Here is a tiny trained network, its code and every weight. The questions are about switching its units off for an input and a target symbol, where a switched-off unit gives its printed mean instead of its output.

import numpy as np


def w(rows, s, z=0):
    codes = np.array(rows[::2]) - 128.0
    scale = np.full(codes.shape[1], s)
    scale[-1] = z or s
    return codes * scale


def norm(h):
    return h / np.sqrt((h * h).mean(-1, keepdims=True) + 1e-5)


def f(y):
    return y / 2 * (1 + np.tanh(0.7978845608 * (y + 0.044715 * y**3)))


def softmax(a):
    e = np.exp(a - a.max(-1, keepdims=True))
    return e / e.sum(-1, keepdims=True)


def log_softmax(a):
    a = a - a.max(-1, keepdims=True)
    return a - np.log(np.exp(a).sum(-1, keepdims=True))


def net(x, mask):
    ids = ['βγδεζηθλμξπστφψω'.index(c) for c in x.split()]
    T = len(ids)
    res = E[ids] + P[:T]
    u = 0
    for l in range(2):
        r = norm(res)
        for j in range(2):
            rows = slice(4 * j, 4 * j + 4)
            q, k, v = (r @ M[l][rows].T for M in (Q, K, V))
            z = softmax(np.where(np.tri(T) > 0, q @ k.T / 4**0.5, -1e9)) @ v
            o = O[l][rows]
            res = res + np.where(mask[u + j], z, o[:, -1]) @ o[:, :-1]
        u += 2
        y = f(norm(res) @ A[l][:, :-1].T + A[l][:, -1])
        res = res + np.where(mask[u : u + 4], y, B[l][:, -1]) @ B[l][:, :-1]
        u += 4
    return log_softmax(norm(res)[-1] @ U[:, :-1].T + U[:, -1])


Q, K, V, O, A, B = {}, {}, {}, {}, {}, {}
E = w([
[171,178,75,101,197,129,114],'β',
[57,91,170,173,53,93,93],'γ',
[94,175,184,117,194,146,145],'δ',
[113,33,25,119,118,197,134],'ε',
[75,147,128,86,81,125,35],'ζ',
[135,100,111,149,164,83,154],'η',
[74,168,102,111,140,122,149],'θ',
[109,207,131,150,120,82,126],'λ',
[64,191,141,114,128,156,125],'μ',
[252,70,226,160,65,100,93],'ξ',
[135,78,134,239,182,138,161],'π',
[175,98,117,69,72,126,48],'σ',
[200,149,86,84,178,143,97],'τ',
[108,161,171,89,177,48,108],'φ',
[24,147,137,133,202,55,174],'ψ',
[137,97,128,79,142,60,89],'ω',
],0.022)
P = w([
[75,133,73,45,189,147,207],'0',
[64,137,93,51,154,164,188],'1',
[66,114,122,85,145,173,123],'2',
[98,118,135,102,139,169,90],'3',
[114,126,157,107,120,171,66],'4',
[139,118,158,122,108,156,42],'5',
[170,118,164,141,98,201,2],'6',
[158,126,155,125,83,151,38],'7',
],0.0052)
Q[0] = w([
[143,40,34,157,184,91,201],'L0H0',
[33,217,76,38,211,62,120],'L0H0',
[241,160,131,58,164,67,20],'L0H0',
[213,204,196,186,194,200,181],'L0H0',
[116,128,222,133,216,116,42],'L0H1',
[116,200,135,67,145,86,106],'L0H1',
[174,149,83,131,110,141,254],'L0H1',
[167,161,187,127,136,134,83],'L0H1',
],0.01)
K[0] = w([
[147,9,98,130,213,124,151],'L0H0',
[60,175,106,92,202,95,85],'L0H0',
[226,186,124,92,150,68,40],'L0H0',
[183,175,149,171,192,194,169],'L0H0',
[148,129,145,187,175,143,79],'L0H1',
[137,203,153,136,110,85,113],'L0H1',
[123,79,138,92,139,115,182],'L0H1',
[129,138,171,123,141,142,79],'L0H1',
],0.013)
V[0] = w([
[150,164,68,180,156,107,176],'L0H0',
[156,194,187,143,112,164,137],'L0H0',
[79,129,141,87,139,118,156],'L0H0',
[147,138,67,63,186,162,63],'L0H0',
[104,128,133,75,136,101,75],'L0H1',
[156,167,111,245,186,121,115],'L0H1',
[128,96,168,134,178,196,119],'L0H1',
[138,131,152,163,148,40,123],'L0H1',
],0.011)
O[0] = w([
[164,109,169,117,152,157,99,40],'L0H0',
[1,140,134,122,160,165,148,69],'L0H0',
[147,169,116,190,157,112,144,185],'L0H0',
[217,192,104,83,152,128,132,245],'L0H0',
[127,176,135,139,119,192,130,254],'L0H1',
[151,76,168,140,218,157,125,113],'L0H1',
[136,111,123,92,81,157,210,95],'L0H1',
[140,140,143,214,155,137,94,206],'L0H1',
],0.0096,0.0037)
A[0] = w([
[103,243,249,114,206,16,183,5],'L0N0',
[44,115,118,161,214,94,195,52],'L0N1',
[164,118,121,163,118,41,145,50],'L0N2',
[186,254,26,79,160,110,131,117],'L0N3',
],0.0082,0.0027)
B[0] = w([
[78,52,140,5,79,118,97,195],'L0N0',
[191,159,162,123,43,35,181,162],'L0N1',
[155,94,165,139,76,94,137,142],'L0N2',
[6,96,169,146,156,22,177,254],'L0N3',
],0.011,0.0092)
Q[1] = w([
[153,205,170,190,115,184,211],'L1H0',
[123,152,201,200,172,141,78],'L1H0',
[98,124,52,173,204,223,143],'L1H0',
[101,126,148,64,131,112,122],'L1H0',
[196,41,255,233,42,83,105],'L1H1',
[59,130,147,66,190,56,181],'L1H1',
[131,111,142,119,166,128,95],'L1H1',
[72,151,135,44,210,75,139],'L1H1',
],0.0071)
K[1] = w([
[133,161,142,92,111,82,151],'L1H0',
[163,127,128,147,103,90,96],'L1H0',
[116,125,190,193,129,78,166],'L1H0',
[154,145,171,192,150,203,112],'L1H0',
[70,122,181,152,159,108,2],'L1H1',
[95,138,92,56,127,75,58],'L1H1',
[136,118,91,136,117,87,68],'L1H1',
[136,61,153,142,44,129,68],'L1H1',
],0.0088)
V[1] = w([
[85,153,181,110,178,116,182],'L1H0',
[120,205,230,198,152,196,142],'L1H0',
[136,86,64,191,102,158,192],'L1H0',
[77,172,105,178,137,145,129],'L1H0',
[85,106,92,106,149,122,10],'L1H1',
[63,169,129,158,167,125,181],'L1H1',
[131,98,60,57,151,148,86],'L1H1',
[193,120,83,167,159,106,154],'L1H1',
],0.011)
O[1] = w([
[217,167,103,109,155,146,135,236],'L1H0',
[135,224,210,122,168,109,251,23],'L1H0',
[132,56,105,126,116,148,180,5],'L1H0',
[88,153,148,100,93,196,158,84],'L1H0',
[67,125,170,125,168,203,57,187],'L1H1',
[136,139,100,176,126,194,195,171],'L1H1',
[59,78,151,65,183,128,109,56],'L1H1',
[101,151,47,114,91,88,139,3],'L1H1',
],0.011,0.0054)
A[1] = w([
[70,100,99,65,55,134,180,89],'L1N0',
[176,142,182,167,78,80,92,146],'L1N1',
[199,81,111,188,92,159,150,253],'L1N2',
[102,58,1,171,74,160,151,68],'L1N3',
],0.0097,0.0022)
B[1] = w([
[178,141,129,90,66,101,101,168],'L1N0',
[196,212,157,140,114,176,129,255],'L1N1',
[118,75,73,74,93,171,150,197],'L1N2',
[133,2,141,74,165,166,100,155],'L1N3',
],0.011,0.0056)
U = w([
[137,40,181,160,179,140,255,213],'β',
[132,190,68,137,72,146,66,167],'γ',
[241,152,147,104,87,191,147,101],'δ',
[121,156,217,159,194,172,62,114],'ε',
[127,178,158,38,93,197,214,187],'ζ',
[149,161,129,110,226,170,128,131],'η',
[148,115,139,7,119,181,165,116],'θ',
[54,77,200,146,155,64,164,65],'λ',
[28,72,120,198,109,112,152,154],'μ',
[174,123,217,168,79,41,147,113],'ξ',
[146,124,184,156,40,186,139,155],'π',
[179,151,158,47,65,106,89,4],'σ',
[81,203,102,96,82,197,148,144],'τ',
[165,162,98,77,206,158,147,124],'φ',
[93,53,152,35,136,128,52,40],'ψ',
[196,131,144,191,121,57,76,82],'ω',
],0.0087,0.0041)

Each question gives the input, a string of symbols that net reads in full, and the target symbol t.
The units are the heads (4 rows each of Q, K, V and O) and the neurons (one row each of A and B). Each row of codes is followed by its name. A weight is (code - 128) times the scale printed after its matrix; where a second scale follows, it is the last column's (O, A, B and U).
mask holds one flag per unit, layer by layer, with each layer's heads first. A switched-off unit (its flag False) gives its mean, the last column of its rows in O or B, instead of its output. The means were averaged over made-up inputs and are rounded, as every weight is.
A unit's drop is (log p(t) with every unit on - log p(t) with that unit switched off) / (log p(t) with every unit on - log p(t) with every unit switched off).
k most important neurons: the k neurons with the biggest drops, biggest first
k most important neurons of layer l: the k neurons of layer l with the biggest drops, biggest first
which heads matter: for each layer, one digit per head in row order, 1 if its drop is at least 0.15 and else 0, layers parted by /
drop when u is switched off: that unit's drop, to one decimal
input ψ ε θ, target ψ: which heads matter => 00 / 10
input β β μ, target ζ: 3 most important neurons => [L0N3; L0N0; L0N1]
input μ γ ζ, target τ: 3 most important neurons of layer 0 => [L0N0; L0N1; L0N2]
input ψ ω δ, target ζ: which heads matter => 11 / 00
input η φ λ ξ ψ φ ψ, target ε: which heads matter => 11 / 01
input ω μ ξ θ π β δ π, target β: which heads matter => 11 / 00
input φ φ ω, target ω: which heads matter => 10 / 00
input δ η ξ ω, target ξ: which heads matter => 10 / 00
input ψ ε σ π ω ε ω ψ, target ψ: 2 most important neurons of layer 0 => [L0N0; L0N3]
input τ φ ω, target ω: which heads matter => 10 / 10
input ξ φ η ψ, target ξ: 3 most important neurons => [L0N1; L0N3; L0N0]
input ω ξ τ β η, target δ: 2 most important neurons => [L0N3; L0N0]
input μ μ ω ω σ ω ψ λ, target ε: which heads matter => 01 / 00
input δ μ δ γ, target π: 3 most important neurons => [L0N3; L0N0; L1N1]
input π τ λ, target ε: 2 most important neurons => [L0N0; L0N3]
input λ λ ω, target ε: which heads matter => 01 / 01
input γ ω ω δ γ γ ψ ψ, target ξ: which heads matter => 10 / 00
input π π τ θ τ ζ ω θ, target λ: which heads matter => 00 / 00
input β γ ξ, target π: which heads matter => 10 / 00
input λ ξ ξ, target ε: 2 most important neurons of layer 0 => [L0N0; L0N3]
input ξ μ μ ω, target ξ: most important neuron of layer 1 => [L1N2]
input ε ω σ β δ, target ψ: most important neuron of layer 1 => [L1N1]
input γ ψ δ, target ζ: most important neuron => [L0N1]
input β δ δ β π π, target β: drop when L0H0 is switched off => 0.3
input θ ω μ ξ μ, target ζ: drop when L0N3 is switched off => 0.2
input ξ ε ψ μ ω ε ψ δ, target ψ: drop when L0N0 is switched off => 0.2
input θ σ π π λ ζ μ ξ, target ε: drop when L1N0 is switched off => 0.0
input π φ τ π τ φ λ σ, target ε: most important neuron of layer 0 => [L0N0]
